Here is a tiny trained network, its code and every weight. The questions are about switching its units off for an input and a target symbol, where a switched-off unit gives its printed mean instead of its output.

import numpy as np


def w(rows, s, z=0):
    codes = np.array(rows[::2]) - 128.0
    scale = np.full(codes.shape[1], s)
    scale[-1] = z or s
    return codes * scale


def norm(h):
    return h / np.sqrt((h * h).mean(-1, keepdims=True) + 1e-5)


def f(y):
    return np.maximum(y, 0)


def softmax(a):
    e = np.exp(a - a.max(-1, keepdims=True))
    return e / e.sum(-1, keepdims=True)


def log_softmax(a):
    a = a - a.max(-1, keepdims=True)
    return a - np.log(np.exp(a).sum(-1, keepdims=True))


def net(x, mask):
    ids = ['βγδεηθλμπτ'.index(c) for c in x.split()]
    T = len(ids)
    res = E[ids] + P[:T]
    u = 0
    for l in range(3):
        r = norm(res)
        for j in range(2):
            rows = slice(2 * j, 2 * j + 2)
            q, k, v = (r @ M[l][rows].T for M in (Q, K, V))
            z = softmax(np.where(np.tri(T) > 0, q @ k.T / 2**0.5, -1e9)) @ v
            o = O[l][rows]
            res = res + np.where(mask[u + j], z, o[:, -1]) @ o[:, :-1]
        u += 2
        y = f(norm(res) @ A[l][:, :-1].T + A[l][:, -1])
        res = res + np.where(mask[u : u + 4], y, B[l][:, -1]) @ B[l][:, :-1]
        u += 4
    return log_softmax(norm(res)[-1] @ U[:, :-1].T + U[:, -1])


Q, K, V, O, A, B = {}, {}, {}, {}, {}, {}
E = w([
[44,149,93,80,113,120,64,35],'β',
[124,134,44,135,97,125,72,168],'γ',
[71,131,128,112,192,162,146,180],'δ',
[157,198,120,96,152,161,207,91],'ε',
[116,121,126,218,137,119,91,65],'η',
[126,88,138,139,123,203,63,130],'θ',
[131,132,135,253,216,48,212,127],'λ',
[167,140,104,200,116,159,177,176],'μ',
[109,61,113,99,118,149,181,100],'π',
[141,115,181,133,192,128,154,112],'τ',
],0.024)
P = w([
[198,77,84,93,253,23,75,229],'0',
[167,109,93,89,202,44,54,202],'1',
[145,112,105,86,190,88,84,192],'2',
[132,124,116,102,185,113,92,179],'3',
[121,137,124,125,174,137,96,165],'4',
[118,143,128,137,164,147,110,142],'5',
[121,148,131,138,150,160,113,123],'6',
[128,158,133,143,135,166,115,107],'7',
[133,166,138,156,124,184,116,93],'8',
[138,180,140,170,117,203,119,77],'9',
[126,159,128,152,110,160,135,83],'10',
],0.0063)
Q[0] = w([
[126,159,182,222,225,92,176,140],'L0H1',
[151,107,214,94,255,194,169,114],'L0H1',
[95,130,85,161,154,176,156,92],'L0H2',
[79,145,162,140,98,166,165,114],'L0H2',
],0.0092)
K[0] = w([
[160,125,202,208,186,79,242,70],'L0H1',
[118,1,88,112,61,220,224,86],'L0H1',
[167,132,135,112,47,173,148,111],'L0H2',
[109,52,89,122,177,74,165,133],'L0H2',
],0.0075)
V[0] = w([
[182,168,142,176,154,132,132,123],'L0H1',
[165,75,114,113,81,88,153,116],'L0H1',
[191,170,95,133,98,199,129,142],'L0H2',
[145,254,203,145,143,98,46,192],'L0H2',
],0.0075)
O[0] = w([
[107,150,118,120,134,83,98,145,222],'L0H1',
[143,109,141,152,148,154,159,105,3],'L0H1',
[166,170,169,148,112,186,157,114,169],'L0H2',
[197,164,141,149,172,222,93,245,49],'L0H2',
],0.011,0.0017)
A[0] = w([
[206,104,195,140,88,136,168,132,123],'L0N1',
[109,127,132,154,138,118,96,132,2],'L0N2',
[122,121,2,38,36,130,106,143,192],'L0N3',
[109,163,223,99,142,29,126,120,10],'L0N4',
],0.0072,0.0026)
B[0] = w([
[57,87,55,196,53,92,104,235,155],'L0N1',
[82,97,27,30,91,126,229,134,147],'L0N2',
[171,106,105,196,243,209,139,98,253],'L0N3',
[245,119,253,105,191,86,73,77,174],'L0N4',
],0.0071,0.0031)
Q[1] = w([
[156,157,145,54,74,100,123,179],'L1H1',
[110,93,83,197,198,139,209,8],'L1H1',
[191,145,146,66,112,111,77,193],'L1H2',
[96,110,149,158,117,145,157,106],'L1H2',
],0.015)
K[1] = w([
[107,115,186,49,217,32,112,195],'L1H1',
[197,184,128,177,68,246,150,82],'L1H1',
[119,79,104,106,255,39,104,143],'L1H2',
[114,163,118,112,87,150,107,119],'L1H2',
],0.01)
V[1] = w([
[127,162,86,98,178,107,204,104],'L1H1',
[95,132,213,121,68,120,131,129],'L1H1',
[87,109,174,121,2,103,136,147],'L1H2',
[151,127,58,116,97,58,104,186],'L1H2',
],0.0066)
O[1] = w([
[155,203,91,71,96,121,164,104,119],'L1H1',
[1,109,207,62,81,121,162,106,34],'L1H1',
[66,94,36,191,164,59,106,105,2],'L1H2',
[33,139,77,165,63,172,181,132,110],'L1H2',
],0.007,0.0064)
A[1] = w([
[132,254,161,150,135,164,36,231,161],'L1N1',
[129,220,214,142,172,120,180,62,110],'L1N2',
[109,154,124,208,136,76,83,104,254],'L1N3',
[135,109,132,183,114,87,233,215,203],'L1N4',
],0.0068,0.0041)
B[1] = w([
[48,62,86,101,145,56,133,141,254],'L1N1',
[173,137,89,43,79,104,132,220,190],'L1N2',
[118,142,97,80,43,73,89,147,217],'L1N3',
[2,212,85,130,119,199,144,93,176],'L1N4',
],0.0096,0.0078)
Q[2] = w([
[202,62,166,156,217,247,195,115],'L2H1',
[126,206,122,157,147,37,27,13],'L2H1',
[100,106,179,185,233,117,1,177],'L2H2',
[165,41,75,135,83,158,185,13],'L2H2',
],0.0078)
K[2] = w([
[227,129,86,176,172,211,29,177],'L2H1',
[116,19,86,22,110,117,255,3],'L2H1',
[130,87,67,151,184,86,63,131],'L2H2',
[147,103,169,150,90,220,147,69],'L2H2',
],0.0096)
V[2] = w([
[108,31,126,126,100,81,178,178],'L2H1',
[107,255,179,116,129,116,1,201],'L2H1',
[135,227,113,114,168,77,36,216],'L2H2',
[171,195,160,131,110,174,97,188],'L2H2',
],0.0052)
O[2] = w([
[202,127,156,150,76,161,192,122,162],'L2H1',
[141,150,114,146,67,18,49,84,154],'L2H1',
[136,72,208,122,142,137,136,2,254],'L2H2',
[98,97,20,116,105,137,254,84,98],'L2H2',
],0.0084,0.0036)
A[2] = w([
[136,52,114,75,147,196,50,89,4],'L2N1',
[165,159,90,179,190,238,129,65,90],'L2N2',
[138,186,173,130,177,196,188,87,125],'L2N3',
[119,40,202,143,111,254,111,136,22],'L2N4',
],0.0097,0.0038)
B[2] = w([
[137,199,211,160,77,179,205,116,254],'L2N1',
[161,85,79,185,229,65,106,149,186],'L2N2',
[160,106,111,130,9,175,60,141,158],'L2N3',
[98,108,246,237,46,174,168,198,222],'L2N4',
],0.012,0.0069)
U = w([
[114,196,144,122,176,185,104,2,110],'β',
[216,74,67,180,191,153,121,131,132],'γ',
[46,115,137,51,182,150,101,164,159],'δ',
[198,150,81,43,78,172,146,124,179],'ε',
[127,87,109,125,47,83,19,110,124],'η',
[130,90,208,169,84,171,154,145,191],'θ',
[131,207,153,170,160,22,207,103,46],'λ',
[50,150,15,180,70,181,133,145,3],'μ',
[124,23,111,123,124,114,208,27,83],'π',
[208,114,213,64,177,85,98,156,100],'τ',
],0.0087,0.0044)

Each question gives the input, a string of symbols that net reads in full, and the target symbol t.
The units are the heads (2 rows each of Q, K, V and O) and the neurons (one row each of A and B). Each row of codes is followed by its name. A weight is (code - 128) times the scale printed after its matrix; where a second scale follows, it is the last column's (O, A, B and U).
mask holds one flag per unit, layer by layer, with each layer's heads first. A switched-off unit (its flag False) gives its mean, the last column of its rows in O or B, instead of its output. The means were averaged over made-up inputs and are rounded, as every weight is.
A unit's drop is (log p(t) with every unit on - log p(t) with that unit switched off) / (log p(t) with every unit on - log p(t) with every unit switched off).
The circuit of an input: a set's keep is (log p(t) with only the set's units on - log p(t) with every unit switched off) / (log p(t) with every unit on - log p(t) with every unit switched off). Starting from the 12 units with the biggest drops (on a tie, the unit counted first), units are removed one at a time, each time the one whose removal leaves the highest keep (on an exact tie, the one counted first), for as long as the keep stays at least 0.8.
circuit, biggest first: the units of the circuit, biggest drop first
unit that matters most: the unit with the biggest drop
k most important neurons: the k neurons with the biggest drops, biggest first
k most important neurons of layer l: the k neurons of layer l with the biggest drops, biggest first
which heads matter: for each layer, one digit per head in row order, 1 if its drop is at least 0.15 and else 0, layers parted by /
input ε η δ π ε η, target ε: which heads matter : 00 / 10 / 10
input τ ε η π, target ε: which heads matter : 01 / 10 / 01
input η π ε η θ δ η θ γ λ δ, target γ: which heads matter : 11 / 10 / 00
input ε η π θ π, target π: circuit, biggest first : [L0H2]
input γ π β, target γ: circuit, biggest first : [L0N3, L2H1, L2N2]
input ε γ γ π δ, target γ: 2 most important neurons of layer 2 : [L2N2, L2N1]
input η μ γ π λ, target γ: 2 most important neurons : [L1N1, L2N2]
input η η τ η τ π η μ ε η β, target ε: 3 most important neurons of layer 1 : [L1N1, L1N4, L1N3]
input ε θ μ μ τ π θ λ θ λ, target θ: circuit, biggest first : [L2H1, L2N3, L0H1]
input η δ π λ λ θ δ η λ λ, target θ: 4 most important neurons : [L2N3, L1N1, L1N4, L1N3]
input η θ λ ε η π μ η τ μ τ, target μ: 2 most important neurons : [L0N1, L1N4]
input ε η γ γ η π, target γ: 3 most important neurons : [L0N3, L1N1, L1N3]
input π η τ ε θ δ μ ε δ, target ε: which heads matter : 10 / 10 / 00
input η τ θ π μ η δ, target μ: unit that matters most : L0H2
input ε λ ε θ δ η θ μ γ π λ, target γ: which heads matter : 11 / 10 / 10
input δ π μ θ θ θ ε η τ, target ε: which heads matter : 10 / 10 / 01
input ε β τ π, target ε: 3 most important neurons : [L1N1, L2N2, L2N4]
input μ θ β, target β: 2 most important neurons : [L0N3, L2N1]
input δ π γ δ τ η η, target γ: 2 most important neurons : [L0N3, L1N1]
input τ γ π, target γ: 4 most important neurons : [L0N3, L1N3, L1N1, L1N2]
input τ λ μ π λ, target μ: 3 most important neurons : [L1N4, L2N3, L1N1]
input π γ ε μ γ μ τ τ μ τ η, target μ: unit that matters most : L1N3
input ε η π η, target ε: which heads matter : 01 / 00 / 10
input μ δ μ π δ μ θ λ δ θ β, target θ: 2 most important neurons of layer 1 : [L1N1, L1N4]
input π τ τ θ τ ε δ μ τ, target μ: 2 most important neurons : [L0N1, L0N3]
input θ π ε λ, target ε: 3 most important neurons : [L1N1, L2N3, L1N4]
